Rows near named flat spaces through zero (a row that begins with a name and a colon came from that space)
hl-pq: -34	-2	-40	-12	-23	-3	20	-7	34	-11	17	10	-11	16	11	-25	-12	-49	16	4	-23	-16	13	-19	23	31	-6	42	12	-11	51	-31
hl-pq: -11	3	-27	-14	14	26	4	39	3	13	-1	-11	12	35	-11	-28	22	6	2	-18	6	-34	-7	-6	16	17	16	33	31	-15	52	-18
rm-dm: -12	31	-29	-7	-17	7	-17	-5	8	19	-26	-5	25	-17	20	-14	-39	1	12	-10	12	21	6	-21	-8	-11	7	23	-10	18	-31	18
cp-bs: 45	9	16	-37	61	-9	-18	31	-33	5	-38	-30	29	1	-13	21	24	60	-13	-15	-2	-4	-5	26	-49	4	-9	-11	2	-5	-37	24
rm-dm: -53	29	-46	15	-20	10	6	-29	28	-10	-26	-14	18	6	40	-10	-40	0	20	31	8	10	-10	-42	34	3	-11	43	-4	27	14	-4
jd-dg: 23	-22	23	-17	4	-10	4	13	-2	5	10	24	-21	-8	-18	6	-1	-34	-18	-39	-11	25	21	13	-17	13	8	-13	-12	-19	-9	1
hl-pq: 8	-10	-5	-24	29	-6	15	20	0	2	-8	5	-3	17	-9	-1	1	-19	-16	-32	-22	7	2	13	-19	25	6	8	14	-32	7	-8
gz-zr: 4	19	-16	-27	-1	-9	-5	18	8	-24	11	-19	17	2	1	-12	-2	-14	30	0	-27	-33	10	-2	-23	5	-17	14	12	-20	8	-7
gz-zr: -19	29	-11	54	0	30	2	8	-10	-9	7	-42	29	18	12	-22	11	45	17	37	9	-34	-60	-6	14	-40	5	-22	32	-10	-11	-1
rm-dm: -28	-21	-26	-11	37	3	21	-19	-1	27	-40	16	-8	36	5	18	8	20	-36	1	13	9	-9	7	27	34	15	37	18	13	45	-13
hl-pq: -9	-26	38	5	-11	15	-19	-3	-14	-2	5	22	-20	8	-21	41	20	17	-6	5	61	-17	30	-13	49	-14	11	9	-17	46	71	4
gz-zr: 2	-10	-18	-48	-17	-30	1	-16	21	9	-2	35	-17	-19	3	2	-31	-58	0	-29	-24	25	49	0	-20	33	-4	30	-18	-1	0	-4
rm-dm: 5	1	-20	-35	-2	3	-30	-14	-4	58	-47	18	8	-19	4	6	0	40	-16	-7	46	21	34	-8	12	15	13	43	-27	66	0	21
cp-bs: -11	4	-6	1	-17	-6	0	-8	4	-18	22	-2	0	4	0	2	-1	-15	22	17	-9	-34	4	1	1	-11	-6	1	15	-8	22	-10
gz-zr: 36	-6	35	2	12	12	5	50	3	-6	7	-2	-6	-13	-15	-21	-4	-26	-17	-58	-13	54	1	-8	-19	11	3	-28	-28	-32	-44	9
bg-mj: -11	15	-1	32	-1	-11	10	-30	-12	-11	5	-8	9	0	13	14	-22	1	5	24	-19	-7	-36	20	-24	-37	3	-35	26	-25	-40	6
jd-dg: 8	-11	42	6	2	-14	-9	-11	-27	-25	19	9	-8	2	-19	51	2	-2	5	6	8	-29	6	24	-16	-38	4	-35	12	-11	12	9
cp-bs: -22	17	6	25	-52	8	-10	-3	7	-32	45	0	1	-5	0	-2	-25	-40	41	11	4	-36	6	-17	9	-44	3	-11	10	-12	21	-4
hl-pq: 8	-11	-2	-39	11	-20	8	8	4	-7	3	17	-9	6	-10	10	-11	-41	-4	-32	-27	1	25	13	-26	23	0	12	7	-28	13	-8
jd-dg: -23	15	-40	-11	-31	26	-19	4	6	54	-15	19	12	0	3	-25	-23	-6	1	-27	38	0	16	-18	19	-8	38	43	8	24	19	5
bg-mj: 4	-5	8	21	18	14	2	5	-23	20	-3	-4	4	15	-10	4	20	33	-18	2	15	-12	-29	20	1	-18	21	-21	23	-7	-4	3
hl-pq: -36	1	-8	30	-69	-23	7	-69	36	-26	26	25	-26	-36	33	4	-45	-53	26	46	-9	24	20	-29	29	-9	-24	0	-35	30	-9	-6
rm-dm: -11	-6	-5	4	1	-5	17	-5	30	-37	2	-18	-10	1	17	-14	17	1	10	35	-16	10	2	-29	35	41	-42	19	-28	19	24	-20
cp-bs: -8	19	-2	58	-27	23	9	7	2	-2	31	-18	8	-3	8	-39	-5	-6	13	11	-9	-4	-46	-3	3	-37	11	-39	18	-28	-38	-3
cp-bs: -16	-24	-5	-16	-4	-8	8	-19	15	1	-7	24	-23	6	2	14	2	-15	-10	4	8	10	27	-11	31	32	-6	31	-16	25	46	-13
jd-dg: -25	3	11	33	10	10	2	-26	-6	-6	-33	-4	4	3	18	31	-22	29	-15	18	32	33	-18	-18	27	-17	1	-3	-16	30	-7	16
rm-dm: 2	-28	-10	-11	24	-10	25	-9	14	10	-12	8	-21	10	3	-9	27	6	-27	8	-16	22	-2	6	18	53	-13	15	-10	7	14	-19
gz-zr: -1	-9	-4	24	-1	4	-4	-28	-30	47	3	16	-3	6	-9	9	22	37	-19	20	22	-28	-27	40	-1	-34	34	-25	36	7	-9	4
rm-dm: -8	0	-6	-8	-5	8	-24	-17	-26	47	-21	24	7	2	-9	26	-9	23	-12	-10	45	-14	11	15	0	-31	39	11	17	26	12	18
gz-zr: 16	7	-15	-13	10	8	-12	9	-11	50	-26	6	13	-9	-2	-15	-4	20	-19	-28	12	22	-2	12	-20	-1	25	4	2	5	-38	16
hl-pq: -20	-4	7	14	-42	-3	-7	-30	12	-11	17	19	-16	-15	7	12	-16	-21	15	20	19	0	22	-19	29	-14	-4	5	-20	29	22	-1
bg-mj: 39	-21	38	27	36	10	15	26	-23	20	1	-1	-11	1	-19	-8	29	21	-43	-28	-6	37	-36	30	-18	-1	17	-55	1	-30	-53	8
jd-dg: -5	-1	14	10	12	-6	3	-14	-7	-15	-12	-3	0	2	6	26	-10	9	-5	10	3	11	-7	0	0	-9	-6	-11	-5	4	-7	7
gz-zr: -17	-3	-23	-4	-19	-13	4	-35	7	16	2	22	-9	-4	9	3	-16	-18	1	12	-5	-4	8	8	1	-1	7	12	10	7	5	-6
bg-mj: 6	-25	-5	16	-6	15	12	0	8	40	6	16	-23	-1	-5	-33	36	13	-27	3	12	19	-8	2	35	26	12	1	-10	19	5	-13
cp-bs: 34	8	31	-32	40	-3	-26	33	-29	-11	-25	-20	23	-1	-18	33	9	37	-1	-23	13	-6	13	10	-35	-9	-6	-8	-8	1	-13	25
jd-dg: 26	-24	35	36	27	-27	36	-23	-6	-21	13	-2	-25	-11	4	9	13	-2	-29	18	-48	41	-40	34	-26	7	-20	-68	-7	-35	-70	-3
cp-bs: 22	6	-3	-24	38	-16	-4	8	-18	-11	-8	-29	19	10	-5	9	34	43	7	23	-19	-42	-11	27	-30	7	-19	-5	21	-9	-3	-1
hl-pq: -14	11	-7	22	-22	22	0	10	6	15	5	8	3	-1	3	-20	-28	-25	-1	-26	11	19	-9	-15	8	-19	25	-2	4	-12	-11	4
bg-mj: 7	-15	-15	-54	-11	-9	-7	11	31	7	-9	18	-16	-13	-2	-16	7	-24	2	-19	2	19	59	-27	21	60	-19	56	-41	34	39	-10
jd-dg: -19	9	-5	13	-32	31	-26	7	-7	21	8	5	8	6	-8	-4	6	19	15	5	54	-34	9	-19	37	-31	25	18	7	34	45	4
rm-dm: 23	0	29	-24	26	4	-11	43	-3	-35	-5	-24	9	5	-14	11	18	13	8	-16	3	-3	18	-15	-3	16	-23	5	-22	0	18	5
bg-mj: 29	-19	30	20	14	27	8	43	-14	39	3	18	-13	0	-25	-23	7	-10	-44	-66	11	50	-17	12	-8	-2	40	-34	-3	-31	-37	9
bg-mj: 13	-14	5	-3	8	6	4	12	-2	25	-4	13	-10	-1	-9	-11	10	-2	-22	-24	4	23	2	7	1	14	13	-3	-6	-3	-9	0
hl-pq: 1	-2	30	64	7	2	6	-41	-10	-5	-18	-16	-5	-22	22	17	8	60	-20	55	20	46	-43	-4	23	-20	-18	-48	-34	40	-61	19
jd-dg: 3	-2	4	-29	2	6	-11	27	8	-12	-4	-2	2	5	-9	2	4	-8	9	-19	11	-4	31	-21	12	20	-8	30	-16	12	38	-2
cp-bs: 28	11	14	-20	30	-2	-17	21	-21	2	-23	-18	21	-5	-8	14	6	33	-4	-15	4	2	1	11	-32	-6	-3	-9	-4	-1	-29	20
gz-zr: -22	15	-23	22	-14	4	4	-19	1	2	7	-9	10	7	13	-9	-5	7	14	29	-3	-26	-23	2	6	-20	4	-1	25	-3	1	-6
rm-dm: -36	39	-52	-8	-7	13	-10	-14	12	27	-51	-6	34	-1	32	-9	-57	5	6	-11	18	27	-2	-30	1	-6	15	47	1	21	-18	16
jd-dg: -9	6	-16	-19	-5	7	-9	7	6	15	-15	8	6	1	1	-3	-16	-9	1	-21	14	7	18	-14	5	7	11	29	-4	10	15	4
bg-mj: -4	-8	-16	-9	26	9	-4	-7	-31	59	-27	20	7	23	-13	16	7	30	-33	-20	26	-15	-14	36	-11	-14	47	6	42	-2	9	8
cp-bs: 11	9	17	13	0	15	-11	17	-7	8	-10	-4	9	-12	-2	-3	-15	6	-7	-24	17	31	-5	-10	-6	-17	11	-15	-16	2	-34	19
gz-zr: 26	14	25	0	14	12	1	61	6	-43	18	-35	13	1	-10	-23	5	-14	16	-29	-24	7	-7	-17	-19	5	-19	-19	-11	-39	-18	0
bg-mj: -11	4	-1	3	-22	24	-10	23	9	1	10	1	1	4	-6	-16	-1	-10	11	-14	24	-7	13	-26	28	-4	9	19	-7	11	35	-3
38	-11	57	-5	-4	-2	-22	32	-14	-39	37	-12	-7	-13	-29	16	38	9	20	4	9	-31	23	2	-4	-14	-21	-30	-21	3	16	5 : rm-dm
0	9	-52	-35	-17	-17	-10	-29	-2	70	-17	33	6	-17	7	-17	-25	-15	-9	-20	-8	3	15	28	-37	1	32	23	22	1	-34	7 : gz-zr
19	8	12	-26	16	-5	-20	11	-13	3	-23	-5	14	-10	-5	19	-6	18	-1	-17	12	9	18	1	-21	-3	-3	4	-14	12	-15	20 : cp-bs
-14	-8	-9	31	-40	19	8	-2	26	8	26	7	-19	-9	7	-42	13	-13	5	16	9	11	-3	-26	47	11	-2	6	-18	19	14	-17 : bg-mj
-1	25	-13	4	-46	-16	-19	-30	10	-9	19	-6	10	-36	17	-10	-19	-8	39	36	-9	-17	12	-7	-13	-26	-18	-6	-11	19	-32	8 : hl-pq
5	-8	17	40	6	-11	18	-27	-11	-5	11	-2	-10	-6	6	8	7	12	-14	28	-17	10	-38	25	-10	-19	-3	-49	9	-15	-44	1 : jd-dg
-31	27	-27	25	6	23	-7	-11	-3	3	-28	-33	30	16	22	-4	4	60	12	43	29	-21	-33	-20	30	-16	-3	19	13	32	12	4 : gz-zr
7	-18	-23	-37	-14	-32	-8	-42	-14	51	6	46	-16	-10	-11	16	2	-16	-10	-2	-6	-29	28	49	-30	-3	26	8	28	3	3	-2 : gz-zr
-13	-35	19	48	9	28	33	7	12	5	3	10	-32	19	-2	-16	25	3	-39	-1	16	44	-28	-17	60	27	7	-10	-17	6	22	-18 : cp-bs
6	-10	-2	-44	17	-18	-9	-8	-2	3	-24	11	-2	-1	-3	27	1	5	-6	-6	5	1	34	3	-7	24	-9	29	-13	22	22	4 : cp-bs
-39	19	-38	23	-25	13	-9	-46	-13	67	-34	32	13	-4	19	9	-58	1	-18	-12	37	23	-16	6	-1	-46	57	10	25	17	-30	22 : jd-dg
0	20	19	11	4	-11	-3	-1	-3	-60	11	-35	16	-2	9	20	-5	9	32	33	-17	-24	-11	-8	-13	-21	-34	-21	-2	-10	-8	4 : bg-mj
-9	24	-28	-22	-40	-14	-25	-30	13	19	-13	14	11	-35	20	-3	-45	-18	22	1	7	14	33	-16	-13	-11	0	26	-20	31	-27	17 : cp-bs
-2	-5	34	43	-35	-5	8	-6	7	-61	66	-13	-17	-5	-5	-1	19	-24	35	44	-20	-41	-12	-2	14	-28	-27	-44	2	-19	16	-18 : rm-dm
-19	14	-7	8	-13	1	-7	-10	4	-28	9	-19	11	5	9	7	3	13	29	38	6	-37	-2	-15	17	-13	-18	9	5	15	28	-5 : bg-mj
27	-10	-8	-37	-10	0	-1	41	16	10	28	6	-10	-5	-20	-43	27	-32	7	-33	-22	-13	28	2	-9	35	-2	16	-3	-19	16	-17 : jd-dg
-4	10	-1	7	-8	3	-4	-1	-5	0	5	-1	7	-1	1	1	-13	-6	7	-4	1	-6	-5	2	-9	-20	9	-7	10	-9	-8	5 : rm-dm
-42	-16	17	47	-22	-5	23	-41	14	-55	31	2	-26	16	12	27	2	-15	16	60	1	-23	-12	-16	52	-10	-23	-10	0	10	55	-23 : gz-zr
30	11	-16	-13	9	-13	20	24	27	-2	-1	-15	3	-25	14	-55	-13	-33	-5	-30	-61	58	-9	-3	-40	42	-22	-10	-23	-39	-80	-3 : rm-dm
-9	14	-20	10	-29	2	2	-6	6	23	11	18	2	-12	6	-22	-41	-44	2	-28	-13	17	-5	4	-22	-21	26	-8	14	-27	-37	4 : cp-bs
-1	-9	-19	28	-39	52	-2	34	25	60	12	11	-14	-9	-5	-80	31	7	-16	-20	40	31	-3	-36	64	24	26	21	-26	34	11	-12 : jd-dg
6	10	-29	-22	1	-2	-12	-6	-7	48	-22	9	14	-8	2	-12	-8	13	-9	-15	6	4	4	15	-22	-1	21	15	11	7	-25	11 : gz-zr
1	-37	-6	14	6	-15	33	-30	1	28	16	30	-35	8	-5	-8	26	-12	-33	12	-24	5	-19	37	5	22	12	-19	20	-17	-2	-22 : rm-dm
9	10	0	-21	24	-37	5	-24	-12	-14	-19	1	10	-8	9	35	-36	-15	-3	-7	-37	13	-2	29	-60	-9	-7	-18	12	-30	-50	15 : bg-mj
10	-15	9	39	-10	2	22	-10	10	9	19	5	-22	-14	6	-30	15	-5	-18	12	-17	35	-27	5	11	9	-3	-34	-13	-7	-41	-8 : bg-mj
0	-6	-8	-36	9	-20	-2	-8	-2	-7	-2	8	-2	8	-5	20	3	-9	6	2	-11	-26	23	13	-13	13	-7	19	11	-2	29	-6 : cp-bs
10	-24	2	4	40	5	23	9	-3	21	-21	2	-12	16	-4	-7	27	22	-41	-10	-5	31	-22	13	9	35	5	-3	0	-6	-6	-8 : cp-bs
-16	-16	-27	30	-19	8	16	-33	6	49	5	22	-19	1	8	-28	19	11	-22	24	9	5	-23	12	31	7	21	0	13	17	-1	-14 : bg-mj

Rows near named flat spaces through zero
djtn: 29	-30	-3	-5	55	7	10	-29	-5	-58	10	6	-46	-25	23	-4	-1	-50	6	15	-19	-27	15	25	-47	59	-5	-7	0	25	-20	14
djtn: 9	8	5	-21	13	-16	16	-13	-2	-22	0	22	-26	-24	-5	16	-16	-49	6	-7	5	-18	8	-24	0	-2	13	6	20	-6	1	2
grlj: 3	-42	-11	37	-30	58	8	-3	29	-58	-25	-36	-9	9	13	-26	8	-19	26	82	-24	27	26	25	-58	37	19	-20	-33	-20	-2	-14
chpp: 3	8	7	-11	27	4	4	-43	-5	30	-10	24	4	0	37	27	-3	-10	-22	-33	-16	-21	-20	3	22	-7	3	-9	-15	10	-25	3
chpp: 2	-20	4	-19	-2	4	-7	18	4	-3	11	13	-16	5	-21	-6	15	7	1	2	8	-4	11	6	-22	-2	5	18	9	-6	18	-11
djtn: 25	-10	-23	34	50	-16	38	-21	-6	-30	-4	5	-30	4	0	22	-22	-40	6	37	-18	7	37	-12	-15	14	6	4	13	3	-11	15
grlj: 6	-3	0	-10	22	14	9	-39	4	19	-13	27	-7	-1	30	24	-2	-21	-12	-9	-17	-18	-5	-3	4	-6	12	-4	-14	1	-13	-2
hjbl: 7	-43	9	-26	23	24	-33	16	-3	39	24	25	1	27	-3	-20	49	66	-26	-32	-1	-18	-7	54	-28	13	-13	4	-23	15	5	-24
hjbl: 25	-11	3	-4	40	7	0	-21	-9	-22	7	11	-18	-23	14	-14	5	-26	-2	-11	1	-25	2	14	-11	40	1	-37	-12	5	-19	-13
hjbl: -23	21	-9	31	-49	13	-1	26	10	-11	-15	-41	47	-9	13	-32	-28	31	29	33	-18	26	-13	-1	-1	11	-21	-27	-31	16	7	7
grlj: -4	22	-12	13	16	-11	-9	-21	-12	55	-1	-2	20	15	16	19	8	20	-21	-19	7	2	-15	-13	46	-26	-3	3	4	2	-7	12
chpp: 2	-56	3	-10	6	20	6	30	14	16	7	33	-14	50	-26	5	22	52	-11	12	-25	10	28	39	-56	-10	1	37	-14	2	18	-20
hjbl: 10	9	-15	41	18	-5	19	-38	-4	-14	-16	-25	-8	8	18	23	-7	-39	-4	26	-4	17	10	-12	20	1	13	-4	10	-13	-26	19
djtn: -31	46	12	19	-65	-23	7	44	1	-25	-10	-42	49	-16	-10	-24	-49	24	28	-2	-6	30	-22	-12	20	-3	-27	-18	-9	15	0	13
djtn: 14	-18	13	-28	25	0	10	2	-1	-28	9	32	-21	-20	2	-7	-12	-13	5	-15	-18	-27	5	18	-37	30	-8	-8	-12	22	-3	-8
chpp: 29	13	-10	-2	59	-22	23	-24	-17	20	3	48	-12	-17	-2	17	-17	-28	-8	-24	5	-26	14	-31	24	-3	11	-33	2	-6	-7	-19
hjbl: 7	7	18	-22	-3	-13	-2	-18	-3	-19	2	2	-31	-11	-16	17	14	-55	-10	-22	35	-10	0	-18	19	-13	28	12	36	-35	-8	-5
grlj: -2	-1	4	2	-4	5	2	9	1	32	-4	17	20	17	-6	0	1	32	-9	-15	-4	5	-2	4	10	-16	1	-14	-19	-7	1	-22
grlj: -76	20	43	-52	-113	-9	-37	41	21	27	-2	-35	31	34	-6	24	11	59	-14	-39	-1	24	-55	20	10	-67	-22	109	26	21	19	49
grlj: -21	20	5	-32	-39	4	-17	26	7	-10	4	-2	17	-41	6	-28	-18	6	27	-2	1	-16	-21	-13	-9	8	-17	-4	-6	22	27	6
chpp: -15	21	-33	-19	-11	4	-18	-22	9	6	0	-11	-19	-36	20	13	6	-49	20	45	20	-17	-1	-56	9	-18	10	47	42	4	41	44
chpp: -3	2	-28	12	-19	-7	-10	25	3	3	9	-19	-12	4	-40	-6	20	-8	15	46	40	20	28	-40	7	-25	17	28	42	-33	43	3
djtn: -11	7	-9	56	-18	-8	13	52	-4	-3	-2	-35	59	22	-5	-37	-38	84	18	17	-38	41	-1	31	-10	23	-47	-35	-44	37	-8	2
chpp: 4	8	-14	42	-8	-11	25	16	1	-36	-9	-25	6	-1	-15	-10	-29	-10	23	39	-7	28	22	-13	-5	11	-2	-18	0	-6	-2	2
djtn: -5	-23	14	-16	-15	14	8	-14	17	-55	-9	-10	-35	-4	11	13	-1	-45	8	23	-17	-1	6	16	-42	15	9	36	11	3	-7	20
djtn: -8	10	17	-43	-11	4	-9	-3	3	-15	3	16	-3	-39	17	-9	-12	-19	10	-24	-4	-31	-23	-2	-10	14	-8	-5	-6	20	5	3
djtn: -13	22	-8	46	-28	-22	37	16	5	-55	-18	-44	13	-1	-2	3	-55	-15	30	45	-29	39	12	-12	-7	8	-16	5	4	15	-10	33
hjbl: -2	25	1	-29	50	-51	29	0	-17	77	9	78	13	16	-2	53	-40	40	-25	-64	-30	-23	-5	-22	29	-50	-23	32	4	41	5	12
grlj: 13	19	13	-21	27	-47	2	12	-23	20	22	27	-9	-3	-36	12	1	1	-18	-58	32	-14	0	-16	35	-20	0	2	31	-10	-1	-11
chpp: 20	-7	9	-22	27	-13	0	11	-11	6	17	34	-14	-9	-27	-8	8	0	-7	-33	19	-20	9	-2	0	4	5	-18	5	-11	5	-30
hjbl: 11	1	-4	21	0	8	6	-25	2	-44	-10	-29	-19	-16	9	-3	2	-55	10	28	11	6	8	-8	1	21	18	-18	9	-21	-16	4
chpp: 2	31	-28	55	-6	-19	16	7	-7	-10	-9	-38	20	-5	-9	-8	-26	-9	20	40	9	31	14	-36	30	-1	-2	-25	10	-11	2	11
grlj: 45	23	-21	-5	60	-25	6	2	-26	-36	24	25	-22	-78	-18	-43	-20	-58	30	-2	38	-42	21	-46	10	51	2	-80	11	-6	13	-29
hjbl: 19	-35	-18	25	24	25	-9	1	1	-18	8	-16	-12	8	1	-27	26	9	4	36	-1	5	20	27	-33	38	-1	-17	-13	-1	0	-9
djtn: 9	-35	12	-34	21	23	-21	3	1	28	15	37	-8	11	0	-11	36	32	-19	-30	0	-25	-4	34	-24	8	1	-3	-20	4	5	-29
hjbl: 14	-3	20	-22	7	-6	-13	-14	-8	-16	10	1	-28	-10	-16	1	28	-38	-15	-31	38	-15	-3	1	14	3	22	-6	24	-32	-13	-16
grlj: -10	4	16	-38	-9	-7	-1	2	4	-14	4	16	-11	-19	6	8	-12	-14	4	-19	-8	-20	-13	0	-14	0	-7	24	8	20	6	14
grlj: -22	-4	7	9	-37	5	-12	-3	10	2	-8	-38	1	33	1	19	21	8	-13	10	4	28	-9	14	7	-24	5	47	18	-11	-6	24
hjbl: 9	28	-3	18	11	-32	4	23	-20	5	11	-5	21	-12	-23	-19	-18	16	5	-22	19	5	0	-15	32	4	-13	-39	3	-1	-3	-12
chpp: -3	2	3	-48	-26	-8	-44	32	-3	-5	31	-4	-29	-28	-49	-26	46	-19	8	-8	73	-18	2	-27	6	-12	18	27	54	-34	47	-12
7	-4	-30	20	27	-5	7	4	-3	41	3	17	5	20	-8	10	2	25	-3	22	-4	7	21	-19	6	-20	0	10	3	1	20	0 : chpp
15	7	14	-35	37	-40	12	15	-18	-6	23	43	-19	-20	-23	6	-19	-6	-4	-48	4	-29	4	-6	-2	5	-13	3	17	19	2	-4 : grlj
-2	-37	31	-45	-15	21	-4	-1	16	-47	2	13	-37	-6	2	2	13	-27	0	-6	-12	-18	-1	35	-55	20	8	30	0	4	-3	-2 : djtn
-17	-20	0	6	-13	40	-15	-9	13	25	-12	-9	29	22	45	-7	10	50	-8	7	-40	4	-23	44	-21	11	-18	0	-47	31	-10	8 : hjbl
-47	0	-3	10	-49	36	-40	-11	15	48	-13	-51	47	35	59	5	25	68	-16	9	-30	21	-49	42	6	-15	-29	44	-26	40	-7	48 : chpp
25	12	4	17	41	-18	43	-23	-10	-28	-12	25	-6	-20	9	10	-46	-39	6	-10	-23	-10	12	-11	4	22	2	-49	-18	4	-31	-13 : chpp
-7	-3	11	-3	-24	10	-5	-5	8	4	-9	-6	-1	13	-6	8	15	-8	-8	-3	12	9	-3	0	9	-18	19	7	4	-27	-3	-11 : grlj
10	9	4	2	12	-21	15	8	-8	-22	5	6	-6	-14	-15	-4	-20	-16	7	-9	3	-3	8	-9	2	10	-3	-15	7	0	-5	-5 : djtn
21	21	-14	0	45	-25	-2	3	-24	60	16	40	14	-5	-20	-3	3	22	-14	-39	28	-17	5	-30	47	-18	3	-40	1	-13	9	-33 : djtn
-11	-18	28	-27	-3	18	-22	0	1	26	6	11	17	18	22	-4	20	50	-25	-48	-20	-13	-32	54	-11	7	-19	3	-31	26	-18	-5 : chpp
14	38	0	26	2	-28	12	-5	-17	-25	-3	-22	6	-27	-15	-11	-20	-41	10	-9	32	7	1	-34	45	8	10	-50	15	-28	-17	-11 : chpp
18	-20	2	7	33	18	-16	-10	-10	5	10	0	5	1	18	-25	23	23	-13	-18	-4	-13	-9	40	-9	39	-11	-40	-30	12	-22	-17 : hjbl
21	-26	-3	5	25	23	-4	-29	2	-33	0	-8	-29	-9	16	-8	22	-38	-1	19	2	-11	10	18	-23	36	14	-16	-4	-9	-16	-5 : hjbl
-11	9	-8	-19	-1	16	-12	-19	6	29	-6	15	9	-16	33	6	-1	0	2	0	-11	-21	-18	-12	4	-7	-3	6	-11	18	11	11 : djtn
-23	-10	13	16	-29	23	-6	-4	11	7	-15	-29	29	31	32	3	2	41	-11	0	-35	21	-24	45	-10	2	-17	10	-32	22	-24	16 : chpp
22	2	-18	63	46	-11	62	-21	-5	-1	-26	16	15	24	15	25	-54	0	1	23	-53	23	28	-3	2	6	-3	-41	-36	9	-34	-6 : chpp
13	-18	-1	22	45	3	27	-4	-6	32	-6	35	22	33	18	10	-21	53	-17	-18	-53	2	5	36	-14	9	-21	-25	-49	32	-25	-13 : chpp
22	7	6	19	26	-16	46	-9	-5	-56	-12	12	-9	-25	3	-1	-53	-42	19	4	-28	-3	17	-5	-14	34	-2	-46	-18	8	-27	-9 : chpp
2	-10	-3	50	-4	3	35	3	7	-18	-21	-16	14	34	-2	8	-25	13	3	29	-34	38	19	16	-12	3	-1	-13	-24	-4	-23	-4 : chpp
